Each row is followed by its group and then its class within the group.
[ 16   8  -3   2   9  -4   5  10  -9  -7  -4  11   0  -1  -1   1  -6  -3
  -5 -12  -6  -5   1  -8  -1  -6 -15  15  10  11  -3  -4   8 -10  -5   4
  -4 -15 -21   1  -2  -2   4   3  -7 -13   2  -4 -28  -1  20 -17  -8  -7
  14  -1 -11 -10  -2  -4   4  -2 -20  -7   8 -13  -5   5  -2  15   6   0
   7  12  37  -7   1 -24] | <62>/dogem
[-30   1   4  -8   1  -1 -11   2  -7   5   5  -6   0  14  -4   1  -4   2
  -2  -6  -3   5  -4 -14   1   7   4  -8  21  -4  12  16   0  -5 -29  -4
   0   0   5   8  10  -3   8   5  -7 -16  -1  18 -20   2  11   6  -3 -12
   3 -17  -4  -7   8   4  11  -3  22   4  13  20   7  -4  16 -22  15   8
  -2   2  -2   4   3   2] | <59>/zab
[ 23  -1 -15   3 -16   2   0  12  -1  -8 -10  -7  -2   7   1   4  -7  12
 -12   5  -1  22   3  -8  -8   5 -25 -14  -2   5   3  -2  -4  -9  -8   5
   2 -20  -3  -3   2  -2   4   1  -3  -6  -1   3  -5  -1  -4 -11  -1  11
  11   5 -21  -9   3   4   2 -10 -12   0   7 -28  -6   2  -5   6  -1  -5
   7  -4  -4  -1  -5   1] | <64>/nured
[  3   1   3 -10   2   6   1  -5  -5  -2  -4 -18  -3 -17   7  -2   4   9
  -3  -4  -6  16  -6  -2  -3  -6 -10   7   5   5  -7  -2   5  -5   5   0
   0  -9  11  -6  -6   6   6   3  -6 -16  -3   6  -3   1   4   3   2  -3
 -18  -2 -22 -17  11  11   3  -4 -10   8   0 -36   2  -4   4 -22  18  -1
  -1   0  -2   0  -1   4] | <59>/Bog
[ 16  16   1  -4 -22 -13   3  -6  -6  -1  -5 -13   7 -11  24   3   0   5
 -12  16   4   1  -2 -13  -4  -2 -35   8  12  -9  -5  -2   4   5  16   6
  12  -9 -15  -5  29 -20   0  -8  12   2   3   8   9   3  -5  -4  19  11
  13 -15 -13  17  15   5  -4  -9  18   1   2   3 -16  -7   1  19  25  -7
  -2  -6  14  15  16 -21] | <61>/tad
[ 20  -4  -8  12   1 -17   6  15   7   3   7  17   7  20   4   1   0   1
 -12   4   5  -3   8 -24  -4  13 -15  -3   9 -13   8  -1  -9   4   3   1
  -2  -8 -12 -12   2 -13 -11   6  -1  -1   1  -1 -36  -3   5 -10  -9  -6
  29  -4   5   0   3  -2   1   1   5   0   4  32 -18  -4   0  19  18  -5
   3  -6   0   2   0  -4] | <64>/fum
[-21   4  -2 -10  16   0  -4   6 -13   6   6  -1 -14   2  -4  -7  -2   9
  -7  -6   1 -13   3 -18  -3  11   3   0  32   4   9  28  -3   1 -13  -4
  -9   0   9   3  -6   0   0  -1   3 -12  -5  -7 -32   1  20   5  -3 -27
  -5  -6  -1  -2   8  -4  11 -16   1   3  -2   7  12 -21  19 -26   6  10
  -1  11  -2   2   2  -2] | <59>/zab
[-14   6   2  -3  15   7  -1  -2  -8   4  16  -5  -3 -12  -1   1  -1  -7
  -6  -7  -5 -15   6   9   4   8   5   6  -6  -6   3   7   2   3   0  -1
   1   2   0 -31  -7   4  -3   9   0  -3   6   1  -7  -3  -1  -3   5  -7
  -7   9  -1  -4  -5  -1   0  -6  -5  -3   1  -1  11   2   7 -13  -4   8
   1  -1  -1 -10   6   9] | <62>/sop
[ 47   9 -21  -1 -14   6  -7  21  -9  -9 -28  37   6  15  -5  -3   2  38
  -7  -5  -7  31  17 -61 -19   7 -34  -3  37   7   2   2   8 -13  -3  -9
  -7 -13 -27  21 -13 -13  -5   9  -3 -27  -3   5 -80  15  24 -10 -17 -28
  62 -19 -11 -16 -12  -4  11   1 -15  -5   9  37 -20  -4   3  22  34   3
   1  -3  -5  10   2 -15] | <64>/nured
[ 26  14  -9   3   3  -1  -4   1  -4  -3 -22  19  -1  -9   2   2  -8  22
  -8  19  -2  11  10 -51 -18  -2 -41  -4  22  -7  -8   2   9  -6  -6  -1
  -5 -16 -13   9   3 -11   8  13  17 -28   7   6 -54   5  15 -17 -20  -9
  36   3 -17 -16   8   1  17  -9  -7 -15  13   9 -37  -9   8   7  17   3
   5  -7   1   3  10  -9] | <62>/pomaf
